Each row comes from the steps of one walk. Every step used is in the known rows, and no mark comes twice. Write the walk behind each row, first mark first.
Each row is shifted at random along 5 fixed directions that mean nothing.
Known rows:
raso > fibek > busagu > dotu > veden > mepu > fige > kufal > pevid > lugin > kelerad: [-392  251 -210  460 -154 -245  277    7  354  341  155  -77   10   -6
 -254 -182  235   62 -111 -237 -110  449 -423 -244  -40  481  188  -91
 -310  -80   42  -81 -178 -184 -197   -6  -88  477  -71  107  424 -198
   49  202 -144  181 -134  276  129  118]
busagu > dotu > fibek > pevid > lugin > kelerad > kufal > fige > mepu: [-225  -62   -4  -62    0  333 -149 -152  207   29 -229 -114  477   69
 -501 -522 -109  523 -270  -98  190  163  182 -159  296  114  256  186
   -3 -526   83 -179  147 -307 -152 -330  127   84 -224  -37  447   -4
 -151  267  351 -357 -202 -398  282   70]
pevid > lugin > fibek > busagu > dotu: [-183  105 -103  -30  -96  131  -48  285  226   12   60 -110 -125   88
 -153   51  -14  365   10 -262 -115  135 -235   17   48   -2   -7  226
   79 -409  226   25 -181 -251  155 -447   84  276  134 -207  479    6
 -169  -52 -221  -77 -224 -174  132   22]
kufal > pevid > lugin > fibek: [  94   47 -101  227  -50 -585  283   80   50  252  302   -4 -293    1
   39  231  240 -266  112 -219  135  103 -445  267 -143  -63   42 -129
 -109   59 -141   49 -335  -37  -10  536   47  270   -4  -56  -20 -180
   59  202 -225   90  414  354  260   88]
mepu > fige > kufal > pevid > lugin: [ -81  109   73  -72   65  -84  108  -96  142   67   74  -41   91  -14
 -166 -187   24  153   26  -29 -176   79   68   14  209 -110   -2   27
  -40   56  -25  -38   85 -133   -3  -88 -113  177  169   99   48 -170
   19 -101   16 -191  -84  -65   93   64]
fibek > pevid > kufal > fige > veden: [-357   88 -167    5  156  167  263 -275  217  203    0  -60  332  -17
 -409 -646  205   49   24   82  -94  260  129 -344  -68  437  305 -164
 -207   99   98 -324  239  -28 -196   65  -63  250   71  261  116 -104
  199  219  297 -189 -290  -22 -210  153]
kelerad > kufal > pevid > fibek > raso > dotu > veden > mepu > fige: [ -35   70  117    7   23 -128  110 -102  381 -110  -44    9  156  -72
 -296 -293  328    0   89  -80 -141  176 -363   88  165  282  115  -99
  -36  -50   30   68  162 -363  -64  253 -146  266  -31   63  109 -218
  211  112  -65    6   79  216   79  110]
raso > lugin > pevid > veden: [-515  324 -192  244  -59 -193  510   40  336  140  236 -138 -120   -8
  -11 -127  137   51  255 -262 -334  324 -336 -246 -275  381  244 -126
 -278    4  330  -26 -344  -67  103  -98 -180  531  127   85  135 -196
   51  182 -218  219 -142  220  -25   28]
fige > mepu > kufal > pevid > fibek > busagu > dotu: [  47   88 -219  167  166   90  179 -211  179  284  120   93  280   46
 -397 -549  269  -57  102  112    0  414  128 -107  145  566  178 -231
  -65  -17 -327 -202  184 -444 -352  112  -53   23  -15   99  120 -129
  157  169  164 -324   90  193  128  163]
veden > raso > lugin > pevid: [-539  184  -23   14  272  196  239 -360  165  -48   70 -171  220   87
 -284 -565   55   51  109  -31 -368   74  213 -217  -62  291  421   67
 -442    7  159 -154    3  -35  238   70   22  260 -147  348  202  -33
  -64   90   84 -120 -409   38 -103   15]
mepu > fige > veden > raso > fibek > pevid > kufal: [-503  271 -139  112  -70   31  274  -26  567   40   69 -172   -1 -187
 -150 -268  276  263    3 -108 -435  382 -183 -371    7  318  -36  -54
  -49   87  407  -97  199  -63  118 -384 -119  579  223  113  170 -189
  157  -90  -20  198 -467   51 -266  194]
dotu > veden > mepu > fige > kufal > pevid > fibek > lugin > kelerad: [ 178  366  478 -229 -175 -625 -177  243  145 -404  237 -144 -103 -293
  -47  333  -39  -92 -217 -308 -573 -180 -686  472  108 -351  251  172
 -180  254  374  457 -340 -380  666 -341 -361  280   65  253  336 -294
   56 -263 -548  455 -424  191    4 -157]
pevid > veden > mepu > fige > kufal: [-217  280  283 -170  133 -201   56 -169 -189 -116   75  -95  491 -125
 -130 -284  -73   16 -192   37 -400  -98  208  -97  108  148  446 -187
 -319  164  129 -105 -125   40   38   39 -123  169  -27  310    6  -81
  238  196  -61  287 -415  -33   40  -91]
raso > lugin > fibek > pevid > veden > fige: [-221  129  114   24   97 -295   68  -44  -64   91   88 -169  -17   23
  -20   46  -73   37 -101 -246  -22  -68 -182  108   18 -134  227  114
 -218 -190  132   -9 -219  -52   64   67   91  360  -90   43  198 -136
  -17  115 -121  -13  -68  -92  147   46]
kelerad > lugin > pevid > fibek > raso > fige: [-384  166  -82  -91  423  255  258 -272   85  -60  -30  -47  307  113
 -363 -632   81  129  150 -207 -164   53  -30 -165  -58  333  619   52
 -347   71   46  -92  -24 -272  165  343   17  329  -35  309  414 -128
  -62  173   -5 -399 -345 -142  -78   17]
fige > mepu > kufal > pevid: [ 460 -194  262 -148   97 -160 -322   24 -241   28   52   21  160   51
  -76   76 -104   41 -259   69  289 -159  292  450  453 -424  -76  -26
  291 -279 -190  -48   54 -131 -201  -59   94 -261 -218  -65 -191    3
 -137   16  342 -144  315 -103  434   58]
lugin > fibek > pevid > kufal > fige > mepu: [  56  -30 -189  213 -107 -360  123  102  250  331   95  -27 -241 -128
  -11   90  256  -36  -57 -130  275  191 -454  130  -30   38 -118 -121
  150  -31  137  -28  -46  -55  -93  -57   91  323  129 -176   83 -133
   89  199  -16   34  253  150   35  214]
fige > kufal > pevid > lugin > kelerad > fibek > busagu: [ -10  -46 -180  390 -297 -293  107  269  175  428  138  -13 -281   17
  -78  149  174  155 -120 -222  333  297 -483   75   26 -117 -148  -85
  237 -274  112  -98 -274   45 -312  -92   46  259  -45 -225  123 -154
 -146  230   60  184  224  153  327  144]
raso > dotu > fibek > pevid > lugin: [-208  231  -18  221   98 -294  445 -261  245  -70    4  -32  153   97
 -274 -319  294 -255  192 -240 -251  267 -301  -79 -218  469  468 -115
 -659  158 -137  103  -44 -389  171  503 -147  412   55  416  311 -250
  197  124 -290   -9  -92  335  -53   -4]
veden > fige > kufal > pevid > lugin > fibek: [-141 -145   25   40    2   44  -53 -191   62  266  -47 -154  110   43
 -254 -232   18  329 -101   59  260   48  198  -60  382 -234 -291   73
  103 -323 -146 -208  153   35 -392 -164  158   23  -37 -207  -26  -51
    8  132  315 -382  199 -283  255  197]
raso > fibek > busagu > dotu > veden: [-255  -97 -120  300 -245   12 -131  308  228  243  -47 -139 -178    7
    1  238   50  334 -257 -221  217  265 -276 -165   64   44 -232  109
  265 -559  211  -73  -75   59 -269 -312  163  273 -185 -294  238   34
 -146    1   97  290   32  -72  162  137]
lugin > pevid > veden > mepu > fige > kufal: [  53  306  211  -92  187 -574  261 -226   40  -57  261   25  162 -106
  -87 -254  129 -320    1 -101 -253   -3 -175  200  -25  219  556 -315
 -368  451   70  112 -226 -191  152  377 -229  172   34  229  110 -219
  224  146 -308  167  -90  461   -9  -30]
dotu > fibek > lugin > kelerad > kufal: [ 285   60  180   23 -170 -282 -120  101  133 -106  -50    8 -102   21
  -33  176  -47  -42  -89 -314   93   -1 -546  318   54 -185   47  242
 -137 -130  -53  272  -67 -462  231  -67  -28  147 -104   48  416 -257
 -130  -58 -278  -74   52    5  212  -50]
kufal > fige > veden > raso > lugin > fibek: [-239  117  -85  228  -24 -104  319 -187  345  269  254  -63 -133  -35
 -334 -285  343  133   97  -57 -123  358 -268 -119  157  254 -191   21
 -202   50   17   17  134 -270 -140  112 -104  230   51  112  177 -247
  115   -7   -5 -278   82  269    5  234]
dotu > veden > mepu > fige > kufal > pevid > lugin: [ 241   46  310 -133   40 -340   86  -88   51  -72   99  -48  192   75
 -283  -30  131  -48  -28   16   -1  -42   10  335  355 -115  -31  -68
 -116  -40 -259  121  123 -292  -67  348 -126  -91 -152  145  -61 -139
  140  -23   25 -129  356  231  447  102]
fibek > raso > lugin > pevid > kufal: [ 302   72  127   76   96 -458  280  125  306  -30  184  162 -224  162
  -70   28  324 -330  114 -275   84   65 -548  519   32  -82  187 -184
 -183   22  133  232  -21 -262  259  492  -48  296  -23  100  224 -237
  -67  -86 -250   19  247  553  102   84]
dotu > veden > raso > fige > kufal > pevid: [ -81  -89  223   78 -108 -252   18   59  396  -76   14 -171 -150  -95
 -174   -9  205  205  -54 -116  -91   93 -262  135  321 -214 -273   35
  125 -182  254  141   81  -78   18  -51 -103  171 -104   12    0 -112
   32 -158  141  164  154  261  116  162]
fige > mepu > kufal > pevid > lugin: [-148   47 -163   81   41  186  145  -64   90  189   64  -94  292   66
 -269 -323   85  217   58   94  -39  248  325 -159  164  203  -18 -130
   29 -220 -124 -304   89 -119 -232 -248    5   78   -2  105 -119  -29
    7  246  382 -181   43 -162  266  108]
dotu > veden > fige > mepu: [  -8   53  177   24  -97 -325  -20    0  -60  -15   26 -120  159  -76
  -70  149   41   80 -276  -30   99  -19  -30   -9  180 -157  -58 -179
  -97  -17   29  -34  -24  122  -69   31  -47   29 -202   98 -134  -23
  137  181  180  226  131   47  260   81]
mepu > fige > kufal > pevid > veden > raso > dotu: [ -68  169  372 -138   62 -342  -12  -99  174 -205  126  -67   78 -178
 -113 -128   54   86 -152 -138 -462   -9 -148  167  278 -225  173  -15
 -110  110  301  169  -56 -143  228  -84 -218  294  109  168  111 -212
   78 -213 -194  245 -333  162  -42   -2]
fige > mepu > kufal > pevid > lugin > kelerad > fibek > busagu > dotu: [ 421  -96 -186  285  -37 -223  148   31   80  378  145  215   72  209
 -261  -60  251  -23  -97  -88  513  346 -151  290  334  133  -53 -293
  145 -305 -393  -84   36 -378 -524  378   86  -63 -247 -199   86 -108
  -71  310  163 -277  655  312  668  246]
mepu > fige > kufal > pevid: [-199  220  106  -22  153 -261  103 -279  -65   93   73  -49  213 -128
  -79 -300  -24  -86  -94   12 -272   25   82 -126  -17   36  362  -73
 -307  401  -41 -104  -43   29   77  120 -153  206   84  382   52 -182
  123   48   13   29 -318    7 -111  -54]
fibek > lugin > pevid > kufal > fige > mepu: [ 122  -24   82 -204  199    3   64 -108  -28   69  153   38  216  152
 -334 -282   23  -33  -35  -34  104   -6   93  223  154  -65  281  -51
 -154  -83  -41  -97  102 -173   -2   85  -10   50 -109   98  184  -93
  -92  127  140 -360   69  -34  215   69]
pevid > kufal > fige > veden: [ 238   27  315 -157  105 -220   19 -176  -18  -37   59  125  207   55
 -255 -359  112  -75  -20    6  -80  -24  -35  193  338   11   99  -58
 -173  141 -150   82  109 -374 -174  217 -152   -9  162  178  178 -251
  187  -69  -53 -320   18  112  -22   43]
dotu > fibek > lugin > pevid > veden > mepu: [-280  152  -23   72  -86 -249  117   65  104   70   90 -248  103  -83
  -51   80   25   51 -123 -228  -45  107 -208  -92 -205   55  228  -15
 -217 -160  167  -90 -182   40  213  -74   81  370 -206   98  114  -99
   12  262  -31  330 -131  -77  188   -7]
busagu > fibek > pevid > kufal: [ 268  -49   76  -89  157 -207   76 -184   16   34  -72   61  158   61
  -77 -246  112 -296    4  -82  217    1 -102  209   55   39  257  -47
   14   83 -233  -38   87 -252  -57  510  168   68  -62   14  236 -134
  178   20  -10 -242  148   54   17  113]
fige > mepu > kufal > pevid > veden > raso > dotu: [ -10  146  175  -17  -22 -111    4   36  286 -188  167  -94  121 -148
 -196 -163  156  142  -34  -75 -441  181  -99  127  267   36   50 -117
   45 -134  288   71  -59 -300  139 -409 -200  207   64   96    3 -128
   70  -42  -12  258 -218  164   61   41]
fibek > lugin > kelerad > pevid > kufal > fige > mepu: [ 389  -99   98 -285  -49  297 -219  202  324 -205  103  105  -96   67
 -350  -10  -60  346  -95 -153   64  -57 -294  468  455 -358 -158  295
  339 -364  296  240  138 -546  127 -643 -141  -58   59 -284  360  -88
 -322 -262 -111 -501  -19 -131  233  147]
dotu > veden > raso > fibek: [ 374  -31  469   -1  -61 -592  -77   87  107 -253   73  -42 -223  -20
   42  338  180 -218 -127 -240   -4 -132 -485  537  249 -323 -126   78
  -40  -54  -12  401  -48 -277  205  449   -9   83 -205   88  104 -193
   34 -274 -249  244  303  434  185   66]
raso > lugin > fibek > busagu > dotu > veden: [ -21   32 -113  363 -264 -373  162  322  272  318  137  -51 -427  125
   38  377  169   91   26 -326  239  318 -623  152   14   -7 -252   60
   75 -413   36  161 -209 -228 -125    6   42  300  -99 -259  293 -140
 -100    9 -201  101  440  286  397  150]
lugin > kelerad > kufal > fige > veden > raso > fibek > busagu: [-236  127   66  189  -11 -127 -107 -217  -42  146   16   36  174  -26
 -229 -358  -18   94 -389 -168   19   63 -246 -130  105  213  383   49
 -347   58  167 -110 -154  -90 -185   45  -34  206 -225  269  479 -162
 -117  275   48    2 -386   47  -20    6]
mepu > kufal > pevid > lugin > kelerad > fibek > busagu > dotu > veden > raso: [-266    6   56 -217   80  449 -215 -107  235 -147 -156 -191  389  113
 -420 -433 -119  573 -173 -128 -230   99  185  -86  407   -1  106  315
   89 -615   83 -138  117 -412  -27 -356  102   79 -214   34  401   26
 -226  -28  261 -286 -359 -421  279   70]
veden > raso > lugin > fibek > pevid > kufal > fige > mepu: [ -20   77  234 -102  391  -41   66 -403   41  -49   97  -31  241  114
 -435 -572  119 -106    5  -24 -175  -76   98  267  281   87  376  124
 -404  -14  -71    6  144 -408  149  273   57  153  -96  356  318 -176
   14  -19   -7 -469 -162  114   22  108]

Which walk is each row?
[-100  -54  252 -160  249   49 -188  -64   73 -173   54 -125  191  -38
 -286 -237    1  195 -150  -74 -278 -132  169  213  450 -276   86  127
   -9 -200  202  -49  132 -115  173 -161   64  222 -128  133  109  -56
  -99 -122  164 -125 -251 -154   65   68]
veden > raso > fige > mepu > kufal > pevid > fibek > lugin
[  99  134  126   -3 -141 -123   92   49  114  -43  112   77  120  131
 -312 -128   59  152  -22 -167  -29   52 -261  203  295   18   48    3
 -173  -99   18   91 -107 -362  -96  -31 -153   73   16   24  309 -186
  -53  170 -135 -230   56   85  331   21]
pevid > lugin > kelerad > kufal > fige > veden > mepu
[  10   76  409 -117   79 -316   10  -26  266 -262   90 -145  -38  -80
 -300 -162  176   -5   11 -201 -371  -27 -356  295  268 -164  110  158
 -171   16  165  258   27 -379  293  136 -179  272  -46  277  284 -269
   85 -270 -148   20 -126  248  -16   46]
dotu > veden > raso > fige > kufal > pevid > fibek > lugin
[-144    4  175  -20  -95   71  -34  -83  280 -169  -66 -110  215   70
 -431 -270   62  366 -180 -198  -91  111 -195   33  316   31   97  202
 -160 -380  175  131   60 -467  -11 -347 -128  199  -65   38  395 -160
  -78   27  -41 -181 -171 -129  199   74]
raso > dotu > fibek > lugin > kelerad > pevid > kufal > fige > veden > mepu
[  25   12  405 -121   99 -315 -151  -96  -80 -103   26  -82  112  -25
  -80 -170  -41   -7  -87 -182  -63 -147 -213  311  186 -162  315  101
  -19 -219   85   37 -240 -200  -24  235   31  184 -206   50  155 -190
   13  166  -45   79   -7   31  222  -35]
kelerad > kufal > pevid > veden > raso > lugin > fibek
[ -42  211  136  209   13 -460  154 -110  187  141  348   54  -65 -114
 -277 -156  335 -194 -153 -186 -234  277 -493   59   81  182  198 -148
 -356  314   76  110  -69 -207   23  408 -182  265  -69  264  344 -276
  164  -50 -224  140 -161  544 -105   85]
kufal > fige > veden > raso > fibek > busagu > dotu
[-614  368 -203  308   64 -532  425 -218  -73  330  257 -179  231  -65
 -172 -246  193 -232 -101 -219 -212  260 -261 -391 -444  417  696 -309
 -721  299  -47 -313 -477  236   39  639  -11  547 -191  449  213 -130
  248  606  -66  388 -258  241   82  -34]
kufal > pevid > lugin > fibek > busagu > dotu > veden > fige
[ -63   66  175   32 -138 -109  220    0  451 -167   48  -97   54   67
 -374 -112  266  221  134  -87 -266  241 -194  120  343   90 -178  -19
  -87 -256   41  230  123 -428  -43 -122 -285  143   70    3   81 -152
  116 -112 -104  -32  197  257  283  125]
raso > dotu > veden > mepu > fige > kufal > pevid > lugin
[  54 -283 -214  128 -113  166  160  -53  374  351  -53   -6   40  172
 -362 -218  272  350  -85  -92  648  328  -72   31  405  -24 -394   13
  419 -551  -78 -234  356 -155 -547  258  329   64 -285 -419  173  -57
  -76  177  449 -487  556  -64  497  449]
busagu > fibek > pevid > lugin > kelerad > kufal > fige > veden > raso
[-633  311 -370  315    6   76  293 -134  283  125  -15  -76  225 -187
 -204 -516  123  296 -191 -223 -279  328 -303 -498 -161  615  538 -128
 -330   79  440 -223 -225  -74   23 -201  -82  573   -6  313  373 -126
    2  492   41  180 -617  -60 -189   55]
lugin > kelerad > fibek > raso > fige > mepu > kufal > pevid > veden
[-221  -63   93   -4   80  -38  -68 -151  145   56 -103 -192  122  -19
 -288 -266  135  285 -280  -28  122   36    2   35  204   15  119  129
  -69 -325  143  -40  147  -98  -13  -21  132  183 -201   97  228  -10
  -64  123  227  -40  -59  -80  145  138]
lugin > fibek > raso > dotu > veden > mepu > fige > kufal > pevid
[-387  146  -43  145  -98 -176  226  239  370  122  166 -128 -113  -19
 -128  -45  218  219 -125 -276  -96  220 -396  -55  -59  -52  123 -105
  -84 -173  615  -98 -122  157  214 -203  -30  565   -9  125  203 -144
 -132  115  112  335 -274   96  -26   84]
fibek > raso > lugin > pevid > kufal > fige > veden
[ -86  262  147 -106 -118 -149  -38  244  263 -103   93 -153  -20   21
 -229   39   22  287  -41 -274 -313  103 -353  159  177  -46   69  186
  -68 -216  197  165 -171 -419  293 -442  -95  302  159   -2  535 -125
  -35 -123 -332   22 -272  -29  190  -17]
pevid > lugin > fibek > busagu > dotu > veden > mepu > fige > kufal
[-283  -15 -128  237  -19   -1  275    1  316  282  -23  -97   37  244
 -391 -323  258  326   64 -169  144  348 -107 -118  233  244  -87    0
 -119 -424  -70 -124   85 -239 -294  148  129  314  -59  -43  411  -79
  -22  156  116 -276  225  106  353  223]
pevid > lugin > fibek > busagu > dotu > veden > raso > fige > kufal
[ -91   -8 -143  162  -80  -31    3   65  206  252   67  -31  173   53
 -260  -73  173   73 -161   -3  116  342  -70 -108   91  232    4 -219
   64 -300  -57 -179   80  -27 -298   98   11   -2 -342  -80   83   77
   42  170  233  199  150  233  350  130]
fibek > busagu > dotu > veden > mepu > kufal > pevid
[-101  255  261  109  -44 -469  229 -183  145   -7  116  -90  211  -20
 -195 -136  233 -126  -42 -223 -426  258 -367   -3  129   33   99  -98
 -521  198 -117   75   53 -317  149  320 -192  383  -34  531  229 -363
  183   -3  -75  131 -104  195   84  -24]
mepu > kufal > fige > veden > raso > dotu > fibek > lugin
